vaduf-lati: 22 2 -8 7 17 -66 16 -15 30 19 -18 -16 9 4 1 -13 -6 46 -21 -20 27 -8 -43
 3 -6 -20 -19 4
valap-vuve: 15 -13 17 -8 17 -8 3 -20 -27 8 8 1 23 16 -29 0 -11 -13 -8 -5 -25 -22 30
 0 -2 19 17 -5
vaduf-lati: 12 45 -31 12 -5 8 -27 -11 -13 37 24 -48 3 18 3 -13 -66 -13 -6 28 26 12
 -29 -1 1 -12 5 13
puzu-mefug: -16 -60 33 -27 15 -67 22 70 -39 -57 9 4 50 -11 -6 38 -1 9 43 -87 9 0 -27
 -29 47 41 46 -16
vaduf-lati: -3 -7 17 5 -19 -5 35 8 21 8 -42 28 0 -3 -11 11 -4 20 2 -4 -25 12 38 10
 -8 -13 -14 0
kefi-zali: 3 -12 25 4 27 -26 3 -30 -38 -35 -15 37 41 7 -14 -7 30 21 -4 -9 -7 -17 40
 10 7 11 16 -23
vaduf-lati: 5 16 -2 4 19 -9 -6 -44 -2 3 -5 2 13 10 13 -17 4 18 -20 26 11 -3 4 8 -9
 -8 -21 -8
vaduf-lati: -16 -44 28 -24 42 -13 11 -21 -3 -22 9 20 22 7 -4 6 48 20 10 -26 -10 -15
 8 5 0 28 0 -16
valap-vuve: -8 -32 33 -19 -3 -29 19 20 -24 -35 -8 23 32 -4 6 25 -3 5 15 -27 -17 -3
 20 -16 22 22 7 -18
kefi-zali: -15 -52 32 -30 23 -21 22 -24 46 1 4 1 26 5 3 30 10 27 -10 15 1 30 -25
 -13 -22 5 -39 3
vaduf-lati: 4 -21 37 5 -21 7 38 6 -4 11 -37 42 15 7 -52 20 -10 4 9 -12 -58 -1 80 16
 -8 2 17 -2
kefi-zali: -5 31 -30 14 -7 30 -23 -10 21 37 21 -19 -35 15 -3 -19 1 19 20 -9 16 -10
 -27 29 -1 -13 10 9
puzu-mefug: -37 -61 1 -30 41 -15 34 74 22 -26 6 -19 -6 -25 -1 20 43 -10 35 -68 16 23
 -51 -18 8 29 11 12
kefi-zali: 29 -49 33 -19 -18 -83 27 58 -24 -40 -11 5 32 -24 -5 34 -22 -18 -11 -50
 -14 -18 -11 -50 29 21 17 -7
nop-nokeb: 20 -31 23 -7 -5 22 -2 -42 40 60 27 0 -11 29 -67 14 0 6 -6 1 -43 -23 13
 21 -31 4 13 18
vaduf-lati: 50 3 8 21 24 -42 -10 -33 -49 4 0 -1 40 14 -62 -19 -13 -15 -37 -1 -9 -33
 29 2 -5 3 44 1
nop-nokeb: -2 0 15 1 -4 4 -4 -11 -24 0 5 15 16 16 -15 5 -10 11 17 -12 -16 -13 28 12
 11 11 21 -12
nop-nokeb: 5 15 -14 -5 -45 51 -61 17 -26 -10 64 -9 -42 -3 19 4 1 -45 21 -2 -6 -39
 -20 -11 28 19 34 -4
nop-nokeb: -14 -19 17 4 3 13 -29 -30 7 -22 27 12 29 6 -14 20 16 16 2 37 24 36 -21 2
 -8 -5 10 1
puzu-mefug: -22 7 -10 8 32 -1 8 33 -35 -1 0 -49 66 5 -32 17 -80 -32 7 36 42 95 -17
 -19 -5 -2 25 25
puzu-mefug: -25 -42 43 -30 -76 29 -16 24 28 -14 40 27 -8 3 19 68 -18 13 46 -4 -27 10
 -14 -17 25 15 1 -10
valap-vuve: -17 0 -13 9 -46 60 -33 43 12 -13 30 12 -54 -18 -2 11 35 -23 36 -14 -2 -5
 -15 7 13 1 34 9
kefi-zali: -11 -3 -23 -23 24 50 -16 0 5 -19 22 0 -66 -23 50 -30 84 -46 -8 -6 -13
 -49 -3 -6 -4 25 -25 -8
nop-nokeb: -22 -9 -15 11 21 -29 33 31 41 -35 -51 22 -21 -37 30 -16 74 37 -1 -28 34
 20 -27 7 -5 -23 -28 0
kefi-zali: -22 28 -23 -1 5 59 8 20 -11 19 -6 -18 -24 -1 11 -12 -18 -41 13 18 -13 19
 30 5 -7 5 -7 9
valap-vuve: 41 -10 34 3 -46 -86 22 22 -23 22 -12 -5 56 22 -41 38 -105 29 6 -40 -19
 -9 4 -17 29 -2 32 -3
puzu-mefug: -40 -50 12 -20 10 39 -21 70 -34 -49 54 -14 18 -16 -25 40 12 -56 48 -21
 13 41 -28 -27 21 42 63 11
nop-nokeb: 9 7 -7 9 16 -25 10 13 -15 20 -3 -41 43 9 -34 7 -69 -14 -11 17 22 46 -16
 -13 -8 -8 16 21
nop-nokeb: -54 22 -20 2 29 44 -8 -2 -5 -28 -3 -1 6 -5 43 -10 22 9 23 32 40 54 -8 11
 -1 -4 -20 -6
valap-vuve: 11 -3 7 14 17 -45 22 -17 12 3 -33 -1 40 1 -19 1 -19 26 -28 22 20 35 -4
 -2 -18 -24 -15 8
valap-vuve: -17 15 -23 0 -11 -4 4 59 -9 29 18 -39 -12 14 -7 5 -49 15 61 -71 15 -2
 -37 12 34 11 41 7
vaduf-lati: -41 -10 -5 -17 3 18 -28 31 -19 -60 33 -1 2 -18 56 14 28 -9 32 -3 38 22
 -43 -20 30 20 3 -15
kefi-zali: 30 -4 -8 -6 3 -66 2 11 3 30 19 -32 -3 16 -10 -7 -25 30 9 -73 8 -52 -50 0
 23 9 21 -1
puzu-mefug: 28 -23 24 4 30 -66 7 -37 -12 -1 -3 12 43 18 -40 -4 10 40 -15 -31 0 -30 1
 10 0 5 21 -10
nop-nokeb: -3 6 -7 0 -3 0 1 23 -15 -29 -12 -2 2 -22 26 0 -2 -31 -15 22 11 19 0 -24
 3 -2 -13 0
nop-nokeb: 33 -41 35 4 -31 -41 -20 -16 12 -19 18 33 12 -2 -35 24 27 22 -14 -16 -9
 -31 -16 -7 5 -2 27 -4
puzu-mefug: -50 -28 12 4 -28 45 -18 62 -9 -64 16 29 4 -27 -1 39 33 -14 51 -3 19 55
 -11 -8 21 8 39 1
puzu-mefug: 0 -2 -11 -20 9 -7 8 41 -30 -10 8 -23 -12 -11 26 -5 -10 -38 9 -35 -8 -25
 -5 -23 22 27 5 -6
nop-nokeb: 10 18 -22 -2 12 -29 20 22 -2 -3 -26 -32 5 -19 34 -11 -33 -26 -33 22 21
 24 -19 -30 -5 -12 -36 9
vaduf-lati: -3 26 14 26 -88 -13 -18 40 -26 -34 -12 36 18 -6 15 33 -50 30 37 -6 9 18
 8 -3 46 -20 30 -17
kefi-zali: -2 -5 1 -17 22 8 18 -3 -4 11 -5 -16 4 1 6 -2 -15 -28 -14 15 -16 6 17 -12
 -12 12 -21 4
valap-vuve: -17 8 -9 4 5 14 18 8 18 9 -22 8 -21 -3 9 -11 19 17 14 -14 -3 2 11 18 -4
 -7 -12 0
puzu-mefug: 9 27 -4 6 -31 24 -16 -13 -8 11 4 -2 -5 4 12 2 -36 -19 -11 41 -9 5 17 -5
 -2 -10 -10 0
vaduf-lati: -1 5 19 3 32 -5 -20 -73 -34 -49 -8 45 34 5 26 -20 53 20 -28 42 5 -16 39
 9 -4 4 -20 -33
nop-nokeb: -14 -21 8 -4 34 11 41 -30 57 34 -32 11 -10 6 -22 -6 36 29 -10 7 -17 17
 19 26 -42 -12 -36 12
valap-vuve: -6 4 1 1 -34 -5 12 21 24 10 -13 12 -22 -2 16 9 -7 29 23 -28 -8 -8 -4 8
 13 -9 -8 -4
valap-vuve: 23 13 -3 18 7 3 3 -34 7 23 -18 3 3 5 -30 -16 -3 -7 -35 35 -10 1 27 10
 -28 -19 -7 11
puzu-mefug: -40 14 -4 11 -2 2 9 32 -16 -30 -21 18 14 -4 21 3 4 35 46 -25 25 31 3 16
 26 -4 12 -14
puzu-mefug: 6 47 -12 24 13 8 -13 -48 -26 28 -6 -11 32 31 -17 -21 -48 17 -8 40 14 18
 24 24 -9 -17 5 -1
kefi-zali: -7 -24 7 -8 13 6 1 7 5 13 20 -7 0 11 -31 8 9 4 21 -30 -7 -6 -9 9 0 15 26
 6
vaduf-lati: -9 -28 -7 -27 44 13 5 5 12 27 35 -40 -11 11 -16 -1 8 -21 10 -26 -4 -9
 -30 -3 -11 28 6 14
kefi-zali: -11 11 -6 -4 16 3 9 11 -27 -16 -12 9 -5 -3 22 -16 17 -2 14 -24 -6 -20 23
 6 15 14 1 -16
valap-vuve: -15 43 -48 16 79 30 16 -30 4 29 -28 -35 -9 3 2 -58 20 -13 -26 36 29 29 9
 25 -40 -16 -29 17
kefi-zali: -32 27 -35 -12 -7 52 5 37 14 3 -3 -16 -58 -18 62 -16 14 -25 21 -3 2 2 -8
 -2 6 3 -33 0
valap-vuve: 18 -2 13 -2 -26 -19 7 -35 42 34 -6 15 -15 16 1 4 -3 47 -7 -7 -20 -29 -1
 15 -7 -15 -25 -5
-40 9 -10 -2 -29 35 4 64 -14 -66 -24 37 -38 -42 67 1 52 -16 33 -17 2 6
 17 -9 31 6 -9 -20 -> kefi-zali
4 -13 -7 -8 4 15 -2 3 29 51 31 -39 -12 17 -38 10 -28 -10 7 -8 -4 7 -31 3
 -16 4 13 25 -> kefi-zali
49 1 8 -4 -3 -62 31 7 -17 23 -27 -26 30 0 -16 3 -73 -29 -48 7 -20 -8 14
 -34 -6 -3 -13 9 -> nop-nokeb
-8 -10 -8 -2 -29 14 -16 19 41 -7 17 1 -37 -17 20 12 27 5 8 -1 15 5 -46
 -6 1 -10 -10 8 -> kefi-zali
0 10 -12 7 22 -25 12 -7 10 19 -11 -22 16 9 -6 -9 -21 22 -5 -1 24 20 -22
 6 -7 -12 -8 8 -> valap-vuve
3 3 -15 8 3 -25 7 35 1 -21 -17 -15 4 -25 12 -1 -4 -15 -15 5 30 28 -30
 -22 1 -13 -5 11 -> nop-nokeb
18 -11 6 2 -37 -10 20 15 45 44 -9 3 -33 5 -26 11 -11 21 9 -37 -30 -25 -1
 12 -4 -11 2 12 -> vaduf-lati
-6 -42 29 -28 -13 -10 -5 15 -3 -10 35 4 9 8 -4 33 -3 5 28 -37 -17 -18
 -15 -12 21 29 19 -9 -> puzu-mefug
-11 -10 1 9 -4 3 12 43 -10 18 5 -6 3 12 -53 11 -17 10 48 -60 -8 2 4 21
 15 10 58 10 -> valap-vuve
22 -17 8 12 -23 -12 -36 -23 23 -25 22 23 -14 -13 -6 4 52 13 -21 11 15
 -20 -35 -3 -4 -13 8 0 -> kefi-zali
-14 28 -29 -13 60 21 9 -30 -12 11 -7 -25 -11 5 41 -42 16 -16 -16 19 8 -7
 11 6 -14 10 -40 -7 -> valap-vuve
-19 -20 12 -10 -15 2 -9 32 -12 -35 16 13 3 -9 12 21 14 1 31 -26 5 3 -13
 -9 25 16 20 -10 -> vaduf-lati
10 12 1 -11 -11 1 -11 -21 -9 -32 -7 11 -4 -19 61 -5 6 -27 -42 55 -2 -5
 10 -31 -2 -3 -50 -15 -> valap-vuve
-5 6 -1 -7 -3 -18 -22 -10 -7 5 32 -18 17 21 14 8 -28 31 23 -16 24 -4 -40
 2 22 6 10 -9 -> vaduf-lati
-31 -11 11 -4 5 52 -10 -25 14 -10 10 31 -14 5 3 2 51 13 20 14 -12 4 23
 23 -10 6 -5 -8 -> nop-nokeb
35 1 24 -5 -73 -31 3 0 12 -8 -17 29 -11 -13 34 23 -29 1 -28 16 -32 -28
 16 -28 12 -13 -33 -13 -> puzu-mefug
13 21 -22 0 -16 40 -55 -36 13 -13 37 -10 -37 -16 45 -14 28 -40 -42 72 19
 -7 -33 -20 -15 -12 -32 4 -> valap-vuve
-30 12 2 6 9 31 -17 2 -40 -24 11 2 35 9 -2 8 -19 -8 25 25 17 41 16 4 11
 8 23 -6 -> nop-nokeb

memu_muma: 8 27 0 -42 -14 10 -43 4 -2 4 5 -5 13 12 -2 -67 30 24 -42 -26 -22 11 -20
 7 -18 -47 39 17
sig_mera: 3 15 -29 -10 -33 11 -34 -4 0 1 18 9 -17 24 -11 -50 6 21 -5 -26 -23 6 4
 18 -16 -10 5 11
memu_muma: -10 -12 0 66 -45 -23 -18 -46 40 8 40 2 -40 65 -24 19 -4 17 -12 -61 7 -26
 6 17 -18 -13 -22 -37
memu_muma: 17 -47 -23 11 15 -1 22 7 27 -23 -51 -13 43 -1 -35 50 -4 -10 24 -7 32 0
 -6 -42 41 15 13 -30
memu_muma: 21 -20 -23 -20 1 -3 -11 27 7 -25 -23 -9 35 -18 -19 3 5 -3 21 10 5 12 0
 -13 33 2 22 -8
gobe_siv: -4 -45 -10 -8 -2 5 -51 -34 35 23 -6 33 6 28 6 -9 0 -16 -17 -52 -14 36
 -21 22 -23 -38 29 -27
rigu_bepe: 73 29 -58 -44 -2 70 20 22 8 -3 -9 -29 20 25 55 -13 9 77 -8 10 42 12 -27
 -30 -22 -13 15 70
sig_mera: -25 -12 37 2 2 -30 12 8 9 -16 17 -18 8 -11 -16 51 -6 -36 -1 7 -6 -14 -21
 -16 47 -49 1 -44
sig_mera: -10 8 -12 12 -14 22 18 46 27 -1 9 -67 32 -3 -6 -11 17 31 18 4 11 -16 18
 -10 -1 38 -6 31
sig_mera: -5 14 -8 -4 26 23 16 -45 20 26 4 15 -20 55 15 37 -16 -22 -1 -13 -19 4
 -23 -2 -23 -29 -4 -11
rileb_gete: -35 -31 17 31 3 -26 -13 -18 35 16 30 5 -14 6 -1 40 -18 -44 27 -4 -24 2
 15 35 0 4 -13 -41
rigu_bepe: 29 2 30 51 2 -64 -52 8 22 10 54 -2 -16 -4 21 16 6 0 45 34 0 6 59 82 -29
 58 -21 3
rigu_bepe: 15 -5 -23 10 -14 4 -2 -9 1 -17 -4 8 -5 -12 10 6 -10 -11 9 31 12 -2 16 11
 -1 28 8 -22
rigu_bepe: 31 -12 -15 14 -3 -17 10 -35 26 -12 1 4 -14 -10 12 19 -5 14 0 21 17 -26
 22 10 4 15 13 -22
memu_muma: -5 24 10 -24 31 6 5 38 15 -1 -13 -51 50 -20 -2 -9 24 -14 15 41 -16 -2 12
 1 2 25 27 14
rileb_gete: 0 -1 -58 -40 -2 30 52 -14 14 12 41 7 -58 -21 39 3 -38 43 39 16 -36 -23
 19 5 20 -11 -33 48
rileb_gete: 41 -39 66 -43 44 -75 -17 -19 -12 10 -16 37 3 -84 24 -33 29 52 -51 -12 12
 -7 2 8 21 -52 31 29
rigu_bepe: -20 -1 8 -15 -26 23 -33 -24 23 24 34 -1 -10 12 42 -34 8 4 -50 -23 -14 9
 -23 27 -39 -52 27 -9
rigu_bepe: -11 2 -37 -11 1 -6 7 -21 -15 -21 -44 25 -4 1 -67 -24 -5 -21 13 -9 -32
 -13 15 -19 29 19 13 -27
gobe_siv: -21 23 24 -24 26 15 51 13 -62 6 -31 9 -5 -68 20 -40 2 8 -23 39 5 -14 12
 -22 -5 37 -12 45
rileb_gete: -11 13 21 -10 20 -26 -6 27 -15 2 -1 2 7 47 -65 20 5 -5 24 -56 -28 13 -30
 -32 38 -49 -28 14
gobe_siv: -36 -34 43 23 9 -28 -35 41 -2 2 -10 -9 42 -17 -28 13 10 -51 17 -8 -1 31
 -1 10 11 16 -1 -25
sig_mera: 16 -34 24 10 24 -36 -2 -54 16 21 8 39 -31 -42 50 10 -9 5 -15 19 7 -10 27
 41 -21 10 6 -9
sig_mera: -18 -41 -25 -15 -35 -13 -8 4 -7 -22 -10 13 -5 -75 -18 -60 -1 16 -5 2 -12
 -16 34 8 31 20 18 -10
rileb_gete: 35 -43 11 44 -44 -1 -38 27 0 2 -2 -6 20 -14 26 -38 26 72 -33 -41 79 18 6
 8 -35 32 -6 34
gobe_siv: -28 17 -23 -17 -25 72 25 3 -14 7 -4 -13 0 2 36 -29 -6 1 -35 6 9 3 -25
 -20 -29 -4 7 12
rigu_bepe: 11 9 32 3 14 -29 7 -1 -2 10 21 0 -16 9 0 16 6 27 -4 -18 2 -12 -7 -4 8
 -30 -21 22
memu_muma: 21 -36 -8 11 38 -43 17 -31 27 -3 -29 17 0 -24 -22 29 -6 -2 34 11 -3 -19
 39 5 24 38 5 -16
rileb_gete: -29 23 -17 -9 9 20 25 -2 1 -2 -1 -9 -4 27 -24 23 -15 -37 23 7 -33 -6 -9
 -16 15 -7 -8 -16
gobe_siv: 16 2 -25 -38 -2 -6 10 -3 -21 -8 -1 28 -26 3 -25 -18 -8 37 5 -34 -20 -4
 -14 -25 37 -46 -12 28
memu_muma: 0 7 34 13 53 -68 23 -44 9 13 12 21 -38 -42 3 26 -9 -21 30 52 -35 -38 60
 43 6 43 -12 -11
rileb_gete: -34 -41 23 13 19 -33 7 -23 39 27 38 5 -26 -37 26 29 -19 -20 26 13 -30
 -13 33 44 4 7 -15 -14
rileb_gete: -11 12 15 -23 16 -25 -8 -18 -28 -4 -18 32 -10 -16 -27 -25 3 -22 -13 0
 -32 -3 1 1 14 -16 13 -13
memu_muma: -26 -22 -9 6 -9 35 28 24 16 9 6 -30 13 -3 15 19 -10 6 9 -10 15 2 -11 -20
 4 3 -17 14
gobe_siv: 26 52 2 0 -8 -18 -29 -47 -16 -2 30 38 -48 44 8 -6 -4 -11 -18 11 -22 -3
 -3 32 -26 -29 5 -20
sig_mera: 17 -17 -21 -7 11 -8 10 -88 21 18 0 51 -52 -14 36 -11 -16 15 -25 4 -13
 -24 23 29 -25 -2 18 -15
rigu_bepe: 24 50 -37 -28 -20 11 -27 -13 -30 -15 16 29 -33 12 6 -43 -6 -3 2 31 -31 7
 10 28 -16 -1 12 2
gobe_siv: -12 10 42 18 -10 -51 -28 2 -31 -16 25 26 -22 -1 -23 20 -7 -42 2 7 -14 4
 -5 17 21 -26 -15 -39
rigu_bepe: -8 24 10 -51 8 43 -14 12 3 22 20 -20 16 -32 79 -40 12 -6 -35 45 -15 20
 -14 30 -43 -21 38 25
memu_muma: -6 -15 -19 -32 -28 7 -9 25 -1 -16 21 -5 -1 -28 6 -15 -7 9 4 2 -13 5 -10
 -2 33 -37 7 2
sig_mera: 41 39 24 7 19 -30 23 -36 -21 1 32 28 -54 15 32 42 -15 16 -5 28 10 -22 -1
 9 -3 -25 -28 10
rileb_gete: 13 24 -7 -53 25 -33 -7 -31 -24 -4 8 49 -41 -13 -13 -16 -12 -10 10 14 -60
 -4 5 15 27 -43 7 1
sig_mera: 38 8 -3 -1 -34 -20 -43 3 -34 -14 13 31 -21 -23 14 -56 11 39 -22 3 16 8
 16 28 -15 7 5 19
rileb_gete: 21 24 22 9 19 -17 -63 -26 4 18 0 23 6 20 23 -23 18 -34 -14 23 -13 29 14
 60 -62 23 33 -19
rigu_bepe: -1 -55 15 51 -16 -32 -8 -7 23 -6 0 4 3 -6 -13 34 -4 2 4 -26 35 -5 10 2
 13 14 -13 -31
sig_mera: -25 -29 -31 -32 -76 24 -23 -12 -27 -11 45 45 -56 -47 42 -57 -28 16 -37
 -11 -14 8 -14 21 9 -57 1 -9
rigu_bepe: -8 21 28 13 53 -21 24 5 32 26 8 -38 13 8 -4 31 11 -7 36 21 -22 -18 29 14
 -9 37 -14 22
gobe_siv: -51 -14 -18 2 -83 33 19 67 -40 -50 -14 -39 26 -33 -56 -45 6 17 -27 -31
 26 -16 -24 -66 56 -13 -7 -10
sig_mera: 20 -4 35 14 -18 -30 -39 53 -35 -4 26 3 3 -40 23 -26 13 25 6 14 27 24 17
 31 -8 23 -22 37
rileb_gete: -3 57 8 -35 25 5 25 34 -43 -8 -22 -19 14 -9 -31 -33 18 8 4 18 -22 -11 0
 -29 15 9 -3 42
memu_muma: -9 -3 -6 -7 -22 23 -20 40 -18 16 38 3 -14 -17 43 -26 -10 16 17 5 -2 31 4
 28 -21 9 -29 46
memu_muma: 31 -30 1 -7 35 -53 -14 -14 33 -10 -24 4 22 -24 -29 13 12 -2 25 8 -11 -9
 29 12 30 13 29 -19
rigu_bepe: 61 -23 18 -6 32 -68 6 9 -7 -15 -22 12 6 -43 -23 4 17 59 17 -4 24 -17 27
 -12 43 9 -6 35
memu_muma: 9 47 38 -9 27 -20 -35 -2 -7 22 9 -4 6 8 11 -39 30 -2 -16 15 -24 7 13 38
 -44 10 17 22
sig_mera: 22 -7 22 10 3 -26 -11 -8 0 -6 0 5 1 -20 14 3 9 8 -15 13 21 -6 8 12 -3 3
 10 -8
gobe_siv: -3 -37 5 1 -2 -27 0 11 -2 -11 -25 3 15 -37 -34 -19 10 20 -1 -23 8 -9 13
 -15 31 9 4 2
rileb_gete: -28 -10 -42 4 -26 -1 27 -7 12 -13 45 7 -50 -2 -11 36 -45 -19 56 16 -39
 -21 21 10 42 -2 -37 -22
gobe_siv: -21 9 -14 4 -23 25 61 -6 5 -4 41 -20 -40 -1 25 37 -29 17 3 12 4 -37 -9
 -22 22 -25 -35 5
gobe_siv: 21 3 -20 -13 2 11 16 -12 16 -1 32 6 -26 28 28 54 -26 1 21 8 -3 2 -21 -3
 15 -45 -16 -2
gobe_siv: 45 10 9 2 29 -31 -8 -86 15 19 11 52 -50 5 48 12 -8 5 -23 24 -5 -15 19 45
 -38 -7 17 -16
36 -20 -20 -8 -6 15 -12 -34 -27 -6 -43 50 -6 -33 33 -41 0 17 -42 11 37
 13 4 4 -30 23 29 -1 -> sig_mera
-8 17 -11 -8 -24 16 39 26 -24 -15 29 -15 -25 -21 13 6 -17 23 10 21 5 -20
 -1 -19 26 -8 -32 25 -> sig_mera
45 45 27 16 19 -51 -35 24 -26 -14 -9 1 14 32 -48 -4 28 9 20 0 3 7 13 6 2
 21 -8 16 -> sig_mera
16 -10 -4 -11 14 -2 40 0 -1 -7 7 1 -13 -24 23 39 -18 14 16 24 13 -14 -1
 -16 28 -10 -17 12 -> gobe_siv
10 -24 28 15 17 -19 -3 34 -19 3 -14 1 21 -52 19 -3 7 6 13 24 31 15 23 11
 -5 51 -12 26 -> sig_mera
19 -16 34 23 15 -38 -30 -8 5 7 2 18 5 14 -1 26 6 -9 -1 -15 15 16 -4 16
 -7 -9 -3 -14 -> memu_muma
-40 -4 4 7 16 3 21 -9 23 22 21 -12 -13 -14 15 15 -15 -26 25 21 -32 -12
 25 23 -8 25 -14 -3 -> rileb_gete
14 31 14 8 20 -19 -4 -28 -6 12 -3 11 -15 1 5 -22 12 6 -10 19 -10 -15 28
 25 -32 32 6 9 -> gobe_siv
-6 35 -37 -44 -32 -12 6 -48 -62 -19 38 86 -104 12 -22 -19 -46 -5 1 -12
 -64 -13 -14 0 41 -77 -31 -11 -> sig_mera
-25 9 -12 27 -17 36 6 -9 26 15 20 -21 -4 53 8 24 -9 -17 2 -15 0 2 -13 1
 -28 1 -12 -15 -> rigu_bepe
-7 5 8 10 64 17 14 -20 26 35 -34 -2 25 58 -8 49 -1 -41 23 -13 -11 21 -14
 -9 -30 18 -2 -2 -> sig_mera
-19 15 -35 -12 -1 58 39 3 3 5 -12 -17 4 32 1 13 -14 -6 5 -6 -4 0 -24 -35
 -3 -5 -8 9 -> sig_mera
25 -5 14 25 35 -19 -17 4 17 12 -26 -7 32 16 -10 14 17 -5 20 1 16 14 18
 13 -23 47 6 6 -> memu_muma
26 30 -9 -34 46 -32 -3 -6 6 6 -20 -1 6 -8 -36 -37 22 23 25 8 -45 -16 38
 12 8 24 17 35 -> rigu_bepe
-9 10 2 -1 -11 6 -30 55 -24 -8 -7 -13 30 14 -33 -21 12 -9 18 -17 -4 31
 -10 -8 6 9 -9 16 -> sig_mera
-13 -17 -10 20 -13 16 7 -7 20 19 13 -7 -11 16 9 -1 -5 21 2 -29 6 -3 4 3
 -18 9 -19 14 -> memu_muma
26 13 16 -2 4 5 -28 12 -19 9 -24 3 23 10 3 -43 30 30 -32 -22 25 20 -10
 -3 -34 8 14 32 -> rileb_gete
6 1 -1 5 21 -4 9 38 26 3 27 -31 14 29 -2 69 -13 -15 62 10 -7 14 -6 -2 24
 -6 -29 10 -> gobe_siv
53 13 20 14 6 -81 -64 0 -16 -38 2 31 3 -1 -37 17 9 -36 27 37 -6 12 24 39
 24 9 19 -48 -> memu_muma
43 -11 18 7 28 -22 1 -37 0 -30 -78 11 47 -7 -22 20 23 -23 -46 16 49 -10
 -15 -34 8 4 61 -59 -> sig_mera
8 12 18 16 -20 -11 11 34 19 -18 24 -59 21 -11 2 11 19 27 -4 17 26 -28 6
 -8 16 1 1 4 -> sig_mera
47 24 7 -44 35 -33 -44 -24 -9 13 10 47 -20 30 1 -11 6 10 2 -17 -37 26
 -15 24 -4 -58 13 20 -> rileb_gete
29 24 85 -14 97 -71 -20 10 54 45 51 -41 23 -32 66 47 26 -16 38 77 -33 1
 40 79 -27 11 13 32 -> rileb_gete
-58 -25 37 -5 -21 3 -23 19 -35 2 2 20 5 -33 1 -20 -5 -47 -31 -14 -9 27
 -28 0 6 -32 2 -27 -> rigu_bepe
8 -28 -8 27 -12 12 29 7 -3 -21 -13 -4 7 -18 17 48 -19 -11 7 26 49 -3 -4
 -21 16 22 -10 -24 -> rigu_bepe
